Here is a tiny trained network, its code and every weight. The questions are about switching its units off for an input and a class, where a switched-off unit gives its printed mean instead of its output.

import numpy as np


def w(rows, s, z=0):
    codes = np.array(rows[::2]) - 128.0
    scale = np.full(codes.shape[1], s)
    scale[-1] = z or s
    return codes * scale


def norm(h):
    return h / np.sqrt((h * h).mean(-1, keepdims=True) + 1e-5)


def f(y):
    return y / 2 * (1 + np.tanh(0.7978845608 * (y + 0.044715 * y**3)))


def log_softmax(a):
    a = a - a.max(-1, keepdims=True)
    return a - np.log(np.exp(a).sum(-1, keepdims=True))


def net(x, mask):
    res = np.array(x, float).reshape(1, 2) / 4 @ E
    u = 0
    for l in range(4):
        y = f(norm(res) @ A[l][:, :-1].T + A[l][:, -1])
        res = res + np.where(mask[u : u + 3], y, B[l][:, -1]) @ B[l][:, :-1]
        u += 3
    return log_softmax(norm(res)[-1] @ U[:, :-1].T + U[:, -1])


A, B = {}, {}
E = w([
[217,254,180,89,107,114,115],'x0',
[145,118,218,164,107,251,88],'x1',
],0.0069)
A[0] = w([
[67,112,148,253,183,55,137,5],'0.n0',
[179,105,46,163,112,72,151,153],'0.n1',
[60,178,85,41,233,43,72,176],'0.n2',
],0.0046,0.0013)
B[0] = w([
[67,129,61,180,84,101,2,160],'0.n0',
[79,36,162,32,126,205,79,185],'0.n1',
[127,134,216,131,144,152,165,252],'0.n2',
],0.0067,0.0022)
A[1] = w([
[114,218,249,137,158,99,170,146],'1.n0',
[196,145,51,159,147,252,138,4],'1.n1',
[210,125,129,142,116,198,98,102],'1.n2',
],0.0041,0.002)
B[1] = w([
[32,22,77,136,76,163,77,251],'1.n0',
[176,101,110,57,168,157,195,129],'1.n1',
[18,69,46,125,192,216,254,179],'1.n2',
],0.0059,0.0027)
A[2] = w([
[123,158,87,134,206,132,255,6],'2.n0',
[133,66,34,137,99,152,169,103],'2.n1',
[24,111,109,95,110,188,96,164],'2.n2',
],0.0059,0.0018)
B[2] = w([
[69,150,147,2,196,145,74,110],'2.n0',
[163,140,156,188,56,34,42,170],'2.n1',
[151,179,140,133,183,126,93,254],'2.n2',
],0.008,0.005)
A[3] = w([
[123,117,53,40,144,6,155,61],'3.n0',
[178,183,171,128,158,116,3,202],'3.n1',
[197,224,123,71,26,140,142,5],'3.n2',
],0.007,0.0013)
B[3] = w([
[167,159,175,160,112,252,158,204],'3.n0',
[150,141,139,68,109,94,163,253],'3.n1',
[66,40,75,189,155,50,74,221],'3.n2',
],0.012,0.0051)
U = w([
[134,157,171,189,119,250,167,164],'0',
[92,56,77,244,119,6,66,144],'1',
[149,177,158,5,112,42,134,130],'2',
[89,168,1,101,186,109,195,2],'3',
],0.0097,0.0047)

Each question gives the input, the list of numbers given to net, and the class t.
The units are the neurons (one row each of A and B). Each row of codes is followed by its name. A weight is (code - 128) times the scale printed after its matrix; where a second scale follows, it is the last column's (A, B and U).
mask holds one flag per neuron, layer by layer. A switched-off neuron (its flag False) gives its mean, the last column of its row in B, instead of its output. The means were averaged over made-up inputs and are rounded, as every weight is.
A unit's drop is (log p(t) with every unit on - log p(t) with that unit switched off) / (log p(t) with every unit on - log p(t) with every unit switched off).
The circuit of an input: a set's keep is (log p(t) with only the set's units on - log p(t) with every unit switched off) / (log p(t) with every unit on - log p(t) with every unit switched off). Starting from all 12 units, units are removed one at a time, each time the one whose removal leaves the highest keep (on an exact tie, the one counted first), for as long as the keep stays at least 0.8.
circuit, biggest first: the units of the circuit, biggest drop first
unit that matters most: the unit with the biggest drop
k most important neurons: the k neurons with the biggest drops, biggest first
top k neurons in layer l: the k neurons of layer l with the biggest drops, biggest first
drop when u is switched off: that unit's drop, to one decimal
input [2,1], class 2: unit that matters most : 3.n1
input [-3,-1], class 2: 4 most important neurons : (3.n1, 3.n2, 2.n2, 1.n0)
input [-3,-2], class 2: circuit, biggest first : (3.n2, 1.n0, 1.n2)
input [-2,3], class 2: 2 most important neurons : (0.n2, 2.n1)
input [-3,1], class 2: 2 most important neurons : (3.n1, 3.n2)
input [1,-1], class 2: 2 most important neurons : (2.n2, 1.n0)
input [-5,-6], class 0: 3 most important neurons : (3.n0, 3.n2, 1.n0)
input [8,-6], class 1: 2 most important neurons : (3.n2, 2.n2)
input [-8,-8], class 0: circuit, biggest first : (3.n0, 3.n2)
input [-3,-3], class 2: 4 most important neurons : (0.n1, 2.n2, 0.n0, 3.n2)
input [-2,-3], class 2: 3 most important neurons : (0.n1, 2.n2, 0.n0)
input [4,-4], class 0: 3 most important neurons : (3.n0, 2.n1, 1.n0)
input [7,-6], class 1: 3 most important neurons : (3.n2, 1.n2, 2.n2)
input [3,-4], class 0: most important neuron : (3.n0)
input [4,-6], class 0: drop when 3.n0 is switched off : 1.1
input [1,0], class 2: top 2 neurons in layer 3 : (3.n1, 3.n2)
input [-3,-7], class 0: drop when 3.n0 is switched off : 0.9
input [5,2], class 1: drop when 3.n2 is switched off : 0.6
